How the points are linked:
duma $ zabu
duma & vegi
duma ~ vuko
duma @ mife
kina $ muno
kina & suli
kina ~ tugu
kina @ tivo
dafa $ mife
dafa & melo
dafa ~ rora
dafa @ bugo
vava $ vuko
vava & duve
vava ~ poti
vava @ rora
reko $ rilo
reko & labo
reko ~ zuki
reko @ zabu
zabu $ reti
zabu & duma
zabu ~ zodu
zabu @ dusa
lifu $ buto
lifu & tera
lifu ~ dumo
lifu @ fino
zeti $ fasi
zeti & bifa
zeti ~ nore
zeti @ rogi
sogu $ dumo
sogu & kivi
sogu ~ tone
sogu @ mute
fino $ tuni
fino & poti
fino ~ vefa
fino @ duve
tera $ lifu
tera & vefa
tera ~ sogu
tera @ poti
goge $ pura
goge & tivo
goge ~ suli
goge @ dumo
nebe $ lipo
nebe & poro
nebe ~ zeti
nebe @ lesa
reti $ foge
reti & zabu
reti ~ labo
reti @ pamu
rogi $ poro
rogi & buto
rogi ~ gula
rogi @ puru
pura $ nore
pura & goge
pura ~ kina
pura @ bizi
vuko $ zodu
vuko & vava
vuko ~ fino
vuko @ seru
tuni $ puru
tuni & fino
tuni ~ tera
tuni @ vava
dusa $ pamu
dusa & mife
dusa ~ vegi
dusa @ mago
mife $ dusa
mife & dafa
mife ~ seru
mife @ fili
mepi $ boze
mepi & zoge
mepi ~ veru
mepi @ lamu
boze $ suli
boze & mepi
boze ~ nifu
boze @ tone
veve $ rora
veve & rilo
veve ~ pufi
veve @ foge
rilo $ veve
rilo & reko
rilo ~ lesa
rilo @ reti
veru $ nifu
veru & mago
veru ~ mife
veru @ vege
bizi $ gula
bizi & dumo
bizi ~ tivo
bizi @ tera
rora $ seru
rora & veve
rora ~ lose
rora @ dure
vegi $ duma
vegi & seru
vegi ~ vava
vegi @ dafa
lipo $ poti
lipo & nebe
lipo ~ fasi
lipo @ pufi
duve $ vava
duve & lose
duve ~ lipo
duve @ veve
puru $ zuki
puru & tuni
puru ~ lifu
puru @ vuko
dumo $ bizi
dumo & sogu
dumo ~ debu
dumo @ vefa
fisu $ tali
fisu & muno
fisu ~ sego
fisu @ pura
dure $ melo
dure & foge
dure ~ rilo
dure @ bagi
tugu $ modo
tugu & fara
tugu ~ tido
tugu @ boze
fasi $ mute
fasi & zeti
fasi ~ tabo
fasi @ poro
fara $ tugu
fara & nifu
fara ~ pamu
fara @ mepi
bifa $ zeti
bifa & gula
bifa ~ pura
bifa @ buto
seru $ vegi
seru & rora
seru ~ duve
seru @ melo
modo $ sego
modo & tugu
modo ~ bagi
modo @ suli
muno $ fisu
muno & kina
muno ~ modo
muno @ goge
foge $ dure
foge & reti
foge ~ reko
foge @ tido
fili $ mago
fili & bugo
fili ~ melo
fili @ sego
vefa $ tera
vefa & mute
vefa ~ kivi
vefa @ lipo
nifu $ fara
nifu & veru
nifu ~ dusa
nifu @ zoge
poti $ fino
poti & lipo
poti ~ mute
poti @ lose
zodu $ labo
zodu & vuko
zodu ~ tuni
zodu @ vegi
tivo $ goge
tivo & debu
tivo ~ boze
tivo @ sogu
tone $ debu
tone & lamu
tone ~ zoge
tone @ suta
vege $ zoge
vege & sovu
vege ~ fili
vege @ fisu
pamu $ tido
pamu & dusa
pamu ~ duma
pamu @ veru
bugo $ fili
bugo & rame
bugo ~ dure
bugo @ modo
zoge $ mepi
zoge & vege
zoge ~ mago
zoge @ tali
suta $ kivi
suta & tabo
suta ~ tali
suta @ zeti
gula $ bifa
gula & bizi
gula ~ goge
gula @ lifu
sego $ sovu
sego & modo
sego ~ rame
sego @ kina
tabo $ suta
tabo & nore
tabo ~ fisu
tabo @ bifa
zuki $ lesa
zuki & puru
zuki ~ buto
zuki @ zodu
poro $ nebe
poro & rogi
poro ~ bifa
poro @ zuki
kivi $ sogu
kivi & suta
kivi ~ lamu
kivi @ fasi
buto $ rogi
buto & lifu
buto ~ bizi
buto @ tuni
debu $ tivo
debu & tone
debu ~ mepi
debu @ kivi
suli $ kina
suli & boze
suli ~ fara
suli @ debu
sovu $ vege
sovu & sego
sovu ~ bugo
sovu @ muno
mago $ veru
mago & fili
mago ~ dafa
mago @ sovu
bagi $ rame
bagi & tido
bagi ~ reti
bagi @ fara
pufi $ lose
pufi & lesa
pufi ~ poro
pufi @ reko
melo $ dafa
melo & dure
melo ~ veve
melo @ rame
mute $ vefa
mute & fasi
mute ~ suta
mute @ nebe
tali $ lamu
tali & fisu
tali ~ sovu
tali @ nore
labo $ reko
labo & zodu
labo ~ puru
labo @ duma
lesa $ pufi
lesa & zuki
lesa ~ rogi
lesa @ labo
rame $ bugo
rame & bagi
rame ~ foge
rame @ tugu
tido $ bagi
tido & pamu
tido ~ zabu
tido @ nifu
nore $ tabo
nore & pura
nore ~ muno
nore @ gula
lamu $ tone
lamu & tali
lamu ~ vege
lamu @ tabo
lose $ duve
lose & pufi
lose ~ nebe
lose @ rilo

The rows follow the links: the fewer symbols apart two points are, the more alike their rows tend to be.

Each row is also shifted at random along 2 hidden directions that mean nothing.

Some points, each with a row of numbers:
lamu -278,-10,95,3,21,100,112,120,60,70,-22,-32,22,162,-80,24,144,134,-103,-161,-31,-34,55,-39,-41,-178,-22,-114,65,-84,-18,-20,11,-46,50,-81,18,-15,6,-102,178,-23
lose -52,21,13,20,-51,2,-34,55,-61,17,-87,75,-52,-84,-7,-45,-57,0,-50,-32,36,58,-10,-27,-3,15,-35,54,-51,42,12,56,41,91,-64,27,-38,-12,-51,53,23,79
lifu -295,-5,12,-35,-54,-4,-7,-42,-9,77,-29,-17,-85,47,15,-16,25,45,18,-43,-16,28,4,33,-20,-77,1,-47,119,-122,-52,-48,-21,4,-9,-45,43,-102,-71,-29,70,105
vefa -51,3,9,-74,-69,8,18,11,6,55,-23,-13,-104,-31,-36,-34,26,59,48,-36,-20,-2,-33,64,-25,-62,-6,-51,96,-103,-23,-52,-29,3,-14,-65,26,-102,-14,2,51,108
fino 163,-18,22,57,-24,-19,-13,-28,-78,57,-72,43,-67,55,41,-31,-7,30,-65,-64,25,66,28,-101,0,-16,-37,-11,24,-62,-25,37,18,51,-20,-15,-28,-66,-125,-18,89,68
sego 56,-27,-26,20,59,-8,46,-72,61,-65,99,-27,19,-11,43,31,-30,-64,15,90,0,-40,-34,-17,-3,102,37,-18,-39,26,45,-15,28,-78,85,-6,-10,56,29,24,-97,-122
zuki 327,6,0,45,-29,-16,-32,23,-72,22,-73,72,-58,-72,29,-41,-39,-12,-56,-5,27,42,-10,-53,1,57,-32,36,-40,23,-2,60,24,72,-64,30,-42,-40,-79,26,39,97
dure 152,82,4,48,-17,-20,-49,-51,-63,5,-48,13,64,20,-48,-2,43,-19,13,-35,-30,-6,53,-16,-1,-2,-42,-58,-68,44,31,32,-1,65,25,40,-103,112,-40,-16,-40,-64
nifu -52,29,9,70,-20,12,125,21,119,-35,-46,-68,63,169,-102,59,14,98,-72,-124,28,39,36,-87,-38,-184,-124,-71,-12,-106,24,43,122,-92,130,-70,-23,76,54,10,123,-106
zoge 158,-2,24,-16,22,32,79,-21,43,-38,86,3,-13,-53,-12,-14,35,-28,-21,34,-35,-79,-37,36,-26,87,22,-74,-42,43,79,-16,16,-57,86,-52,-44,77,15,-3,-69,-96
fara 24,-18,-30,36,35,-32,57,-35,89,-78,64,-66,65,28,25,52,-37,-30,-3,50,15,-1,-13,-13,5,9,-15,23,-35,3,20,-4,53,-97,85,-9,43,54,65,39,-67,-111
suli -171,1,55,-26,19,75,65,32,27,4,75,-2,10,-21,-9,-17,96,-7,-36,17,-48,-84,-9,61,-29,40,57,-100,-12,33,46,-40,-20,-46,39,-40,-22,43,13,-35,-26,-59
mepi -397,37,82,30,3,112,106,0,46,33,21,8,-29,83,-92,-1,102,76,-89,-115,-16,-44,2,-46,-52,-33,-33,-198,-19,-60,60,-8,43,-49,133,-81,-91,59,-10,-39,71,-114
nebe 420,11,63,36,-74,-42,53,-4,-10,72,-103,-1,-80,107,-43,-25,41,102,-52,-166,-15,67,33,-81,-30,-173,-85,-74,91,-155,-28,-1,57,36,27,-90,4,-63,-130,-44,163,107
bugo 73,24,-70,3,-10,-29,25,62,39,-67,7,-65,122,-15,31,42,-12,-57,-15,81,-10,8,24,74,13,-57,-26,85,-78,70,-8,18,7,-65,0,85,55,56,81,24,-67,-52
kivi -106,-66,11,-9,72,52,22,16,3,20,47,60,-48,41,-1,11,-32,91,-16,3,56,-22,-49,-102,24,75,-27,-42,22,-58,-7,-30,-11,-50,18,-20,-74,-109,53,0,119,-14
sovu -14,1,13,25,26,24,74,-63,62,-39,58,-6,0,20,-11,27,8,-10,-32,-1,-11,-43,-35,-37,-14,59,-13,-89,-32,-11,58,5,49,-73,112,-60,-38,66,19,9,-16,-123
dumo 23,-49,-23,-45,59,32,-6,-2,-13,-5,82,70,-71,-83,24,-10,-56,11,34,102,41,-51,-78,3,30,166,25,-7,-7,-19,5,-42,-47,-28,-15,-2,-56,-125,67,35,28,31
vegi -60,32,-16,39,-23,-74,-96,-138,-4,-24,-48,-32,34,58,-19,34,-50,-40,101,-30,-10,43,38,-45,19,-23,4,24,19,1,-8,16,13,79,1,-4,-7,97,-44,14,-73,-46
bifa -189,-9,-1,-69,-22,49,-3,27,-12,28,32,54,-98,-78,-33,-37,-13,48,40,20,24,-29,-74,37,8,71,-9,-56,24,-62,2,-46,-25,-14,-8,-32,-42,-125,38,24,43,54
fisu -139,5,99,-30,3,99,111,108,63,55,4,-29,1,88,-90,0,152,107,-94,-117,-38,-60,18,21,-47,-124,0,-105,35,-45,13,-26,5,-48,42,-81,3,19,4,-90,96,-28
rilo -24,18,-22,-16,-64,-72,-84,-41,34,-40,-75,-36,14,-22,-36,20,-82,-28,101,-19,1,63,16,3,11,-55,8,91,32,19,-15,24,34,81,-51,-9,72,66,-2,59,-75,34
muno -219,33,96,-13,-10,119,118,101,70,66,7,-19,-7,87,-110,-15,167,120,-114,-149,-49,-56,31,7,-60,-122,-29,-145,22,-58,37,-16,26,-52,68,-92,-35,23,-7,-84,122,-36
puru -38,-27,1,62,-14,-20,-31,-27,-99,51,-65,76,-58,7,64,-31,-28,-10,-54,-12,49,58,15,-79,1,53,-22,19,-7,-2,-27,42,4,71,-52,31,-47,-53,-110,9,61,59
tera 4,-5,-8,-61,-66,-17,0,-6,-26,36,7,-14,-84,-32,15,-32,12,12,60,-6,-21,0,-29,79,-15,-31,33,-2,93,-72,-43,-57,-25,-9,-34,-31,65,-88,-15,-5,8,129
melo -2,94,21,54,-46,15,-29,-28,-54,25,-83,14,60,54,-79,-22,66,10,-40,-85,-27,0,69,-37,-10,-47,-72,-89,-73,8,32,44,-3,53,41,29,-118,117,-33,-22,17,-54
dafa -29,70,-31,46,-4,-9,-69,-18,-82,-1,-23,15,93,-27,8,-21,46,-74,7,22,-22,-18,60,38,4,37,-15,-16,-93,97,17,27,-52,62,-2,88,-68,91,-8,1,-80,-63
tido 86,34,-84,-24,12,-25,-33,48,-30,-58,25,-39,136,-116,69,1,24,-136,11,135,-32,-17,19,142,29,44,32,111,-113,150,-16,17,-51,-10,-48,149,19,59,71,11,-151,-30

Start here and follow the symbols in turn, left to right. Where do you end up?
Answer with the point's name.
183,45,60,64,-84,25,45,72,-47,55,-155,90,-71,16,-85,-54,5,86,-118,-143,47,83,28,-110,-21,-85,-126,-41,-29,-59,19,91,90,92,-14,-38,-97,-19,-95,13,172,101
$ $ ~: nebe
-286,11,-14,-16,-47,5,-62,34,-39,-7,-71,53,-28,-81,5,-30,-75,-37,3,10,40,58,-4,8,14,28,-9,90,-38,46,-4,55,19,82,-82,43,11,6,-6,55,-31,60
& &: lose
-403,35,11,8,-83,-3,-37,34,13,9,-115,5,-22,15,-72,-5,-63,31,0,-101,41,86,9,-34,0,-108,-49,35,4,-36,18,53,64,84,-32,-17,13,30,-23,49,46,50
@ $: duma
-43,8,13,-85,-77,9,22,8,-9,40,-15,3,-101,-45,-36,-36,1,54,51,-35,-8,-22,-45,71,-19,-51,-20,-57,76,-92,-16,-60,-26,7,-8,-54,5,-92,-1,10,38,120
~ @: zeti
-218,1,-42,-3,-28,-68,-136,-108,16,-58,-26,-42,24,-23,36,27,-108,-71,123,47,3,59,0,11,33,17,65,114,42,40,-24,7,-10,69,-70,23,84,59,-10,40,-138,3
& $: veve
32,-34,-21,-85,28,29,-7,7,-18,-2,77,61,-92,-146,34,-34,-47,-14,49,113,29,-48,-97,54,30,149,36,-5,-1,-6,12,-39,-40,-14,-24,5,-27,-124,59,40,-25,51
@ @ @: duve
150,11,-39,-37,-75,-62,-76,14,23,-62,-51,-16,3,-139,-5,4,-97,-68,77,40,-8,50,-17,63,16,-11,36,132,-3,80,0,29,31,80,-93,33,78,42,19,63,-123,70
~ @: vuko
-87,81,-26,28,-23,12,-3,72,-32,4,-46,-8,101,-7,-31,-16,79,-25,-53,-14,-16,3,63,52,-14,-58,-60,-15,-101,67,17,34,-18,10,0,88,-36,81,35,-14,-14,-45
~ @ ~: seru
-170,-80,29,7,107,32,44,55,32,25,57,-5,26,121,27,43,16,74,-48,-22,27,-28,21,-69,19,-5,38,3,56,-39,-52,-52,-31,-64,-2,-10,40,-70,29,-70,113,-34
& &: debu
289,18,-54,14,9,-41,62,46,87,-87,16,-84,104,2,7,53,-24,-27,1,58,-17,23,-4,58,4,-74,-34,77,-54,35,23,21,52,-83,32,36,58,68,92,28,-44,-53
$ @ @: fisu
372,39,-5,10,-54,-98,-65,-80,31,-43,-64,-52,19,6,-64,19,-62,-4,97,-49,-26,47,8,-26,-3,-75,-9,49,27,7,17,28,41,77,-12,-33,25,104,-17,22,-69,-10
~ @ &: rilo
-67,24,-17,-8,-78,-21,-36,52,-4,-8,-96,32,-33,-86,-38,-25,-76,-17,5,-20,33,69,-18,12,4,-46,-19,82,-21,36,15,58,47,90,-78,16,22,25,-2,60,-13,79
@ $: vegi
130,42,-35,38,-13,-63,-84,-142,-42,-27,-19,-8,60,-3,11,16,-37,-80,104,7,-22,16,19,-17,27,52,28,18,-11,41,17,27,-8,78,-3,40,-28,95,-44,8,-104,-51
~ @ & &: rora
49,29,22,67,2,23,120,-13,107,-53,-12,-51,19,122,-78,47,3,74,-56,-93,20,7,14,-97,-31,-114,-113,-86,-17,-93,47,30,102,-87,152,-85,-30,78,37,17,91,-118
& @ $ $: suli
-75,-21,-4,-29,-42,-38,-27,-52,-24,61,-10,-19,-58,42,37,-8,15,11,36,-42,-21,29,-1,27,-20,-63,26,-18,117,-92,-59,-47,-38,10,-23,-29,59,-89,-78,-29,34,108
& @ ~: vefa
54,94,6,35,-33,10,-20,29,-61,10,-65,11,97,2,-56,-21,70,-22,-38,-23,-28,-13,73,21,-15,-36,-64,-41,-108,55,31,41,-20,44,20,65,-88,104,3,-12,-16,-50
$ @ @: sovu
